Below is a small trained network, with its code and all its weights. Each question gives an input and a class and asks what happens when units are switched off, that is, made to give their printed mean instead of their output.

import numpy as np


def w(rows, s, z=0):
    codes = np.array(rows[::2]) - 128.0
    scale = np.full(codes.shape[1], s)
    scale[-1] = z or s
    return codes * scale


def f(y):
    return y / 2 * (1 + np.tanh(0.7978845608 * (y + 0.044715 * y**3)))


def log_softmax(a):
    a = a - a.max(-1, keepdims=True)
    return a - np.log(np.exp(a).sum(-1, keepdims=True))


def net(x, mask):
    res = np.array(x, float).reshape(1, 6) / 4 @ E
    y = f(res @ A[0][:, :-1].T + A[0][:, -1])
    res = res + np.where(mask, y, B[0][:, -1]) @ B[0][:, :-1]
    return log_softmax(res[-1] @ U[:, :-1].T + U[:, -1])


A, B = {}, {}
E = w([
[173,30,129,254],'x0',
[116,124,128,130],'x1',
[116,125,124,127],'x2',
[113,53,246,61],'x3',
[184,67,32,5],'x4',
[119,124,126,129],'x5',
],0.0074)
A[0] = w([
[113,96,168,109,69],'N0',
[141,78,118,168,99],'N1',
[110,93,161,107,77],'N2',
[130,168,78,157,160],'N3',
[172,170,100,117,254],'N4',
[80,130,143,169,54],'N5',
[154,76,126,163,76],'N6',
[116,99,76,100,68],'N7',
[87,40,130,150,164],'N8',
[151,110,89,110,90],'N9',
[161,178,176,151,130],'N10',
[164,66,234,76,160],'N11',
[146,91,191,119,60],'N12',
[147,58,65,66,86],'N13',
[159,181,192,153,64],'N14',
[113,143,153,62,216],'N15',
[142,139,34,186,117],'N16',
[110,160,162,150,82],'N17',
[75,183,136,79,61],'N18',
[112,136,54,141,83],'N19',
[104,99,161,104,67],'N20',
[108,87,152,101,109],'N21',
[144,93,171,111,82],'N22',
[88,232,137,76,182],'N23',
[224,77,103,90,71],'N24',
[152,171,76,161,79],'N25',
[129,6,54,132,172],'N26',
[139,72,85,80,112],'N27',
[212,115,119,198,126],'N28',
[106,144,63,148,72],'N29',
[59,131,156,164,130],'N30',
[53,95,112,123,212],'N31',
[130,78,110,167,63],'N32',
[193,116,99,97,88],'N33',
[99,151,150,162,57],'N34',
[99,96,164,121,44],'N35',
[129,130,89,82,213],'N36',
[100,76,166,107,95],'N37',
],0.013,0.0072)
B[0] = w([
[138,224,99,69,141],'N0',
[129,75,79,78,156],'N1',
[154,214,108,60,142],'N2',
[216,166,185,96,191],'N3',
[147,104,185,162,229],'N4',
[75,129,58,109,139],'N5',
[133,82,45,45,150],'N6',
[64,152,103,127,151],'N7',
[169,95,149,110,180],'N8',
[96,183,98,152,150],'N9',
[78,122,87,179,156],'N10',
[163,203,145,162,234],'N11',
[126,159,128,92,148],'N12',
[79,138,63,183,213],'N13',
[55,160,34,161,148],'N14',
[151,64,154,157,230],'N15',
[126,162,204,83,207],'N16',
[73,148,14,174,144],'N17',
[139,82,38,56,177],'N18',
[140,216,154,83,160],'N19',
[145,199,90,59,139],'N20',
[122,170,121,125,153],'N21',
[175,157,108,67,145],'N22',
[162,5,108,94,255],'N23',
[79,160,88,167,184],'N24',
[199,199,118,92,166],'N25',
[111,95,165,151,227],'N26',
[84,213,115,185,193],'N27',
[165,55,111,81,188],'N28',
[161,254,139,65,153],'N29',
[99,114,63,215,169],'N30',
[167,105,201,157,177],'N31',
[125,99,43,54,144],'N32',
[48,151,75,173,164],'N33',
[87,161,37,124,140],'N34',
[108,165,106,78,131],'N35',
[78,59,172,191,222],'N36',
[161,218,146,73,157],'N37',
],0.0064,0.0099)
U = w([
[20,182,34,210,43],'0',
[170,254,120,74,37],'1',
[145,107,157,194,253],'2',
[147,45,49,81,25],'3',
[125,117,164,203,206],'4',
[131,115,166,207,195],'5',
],0.0086,0.0061)

Each question gives the input, the list of numbers given to net, and the class t.
The units are the neurons (one row each of A and B). Each row of codes is followed by its name. A weight is (code - 128) times the scale printed after its matrix; where a second scale follows, it is the last column's (A, B and U).
mask holds one flag per neuron, in row order. A switched-off neuron (its flag False) gives its mean, the last column of its row in B, instead of its output. The means were averaged over made-up inputs and are rounded, as every weight is.
A unit's drop is (log p(t) with every unit on - log p(t) with that unit switched off) / (log p(t) with every unit on - log p(t) with every unit switched off).
The circuit of an input: a set's keep is (log p(t) with only the set's units on - log p(t) with every unit switched off) / (log p(t) with every unit on - log p(t) with every unit switched off). Starting from the 12 units with the biggest drops (on a tie, the unit counted first), units are removed one at a time, each time the one whose removal leaves the highest keep (on an exact tie, the one counted first), for as long as the keep stays at least 0.8.
units of the circuit, in order: the units of the circuit, biggest drop first
most important unit: the unit with the biggest drop
top k neurons: the k neurons with the biggest drops, biggest first
drop when u is switched off: that unit's drop, to one decimal
input [-7,-3,-2,-6,-4,1], class 3: top 4 neurons => [N23 N18 N11 N27]
input [7,7,-7,5,0,-6], class 3: units of the circuit, in order => [N6 N1 N32]
input [-6,0,2,7,1,-5], class 1: most important unit => N11
input [-5,1,-8,-5,5,6], class 4: units of the circuit, in order => [N36 N4]
input [-4,6,8,7,8,-8], class 0: units of the circuit, in order => [N13 N27]
input [-8,0,7,4,-6,3], class 3: top 2 neurons => [N23 N18]
input [-7,-2,-6,0,7,-7], class 0: units of the circuit, in order => [N13 N33]
input [-8,8,-1,3,1,4], class 3: top 2 neurons => [N18 N23]
input [2,3,0,-7,7,4], class 0: top 4 neurons => [N13 N33 N24 N36]
input [1,3,-2,-7,5,-2], class 1: drop when N29 is switched off => 0.3
input [0,-5,5,8,-6,-3], class 1: drop when N37 is switched off => 0.1
input [2,-2,5,-5,4,1], class 1: drop when N32 is switched off => 0.0
input [-1,3,-1,4,8,-7], class 0: drop when N13 is switched off => 0.1
input [-8,8,-5,-7,0,1], class 3: units of the circuit, in order => [N23]
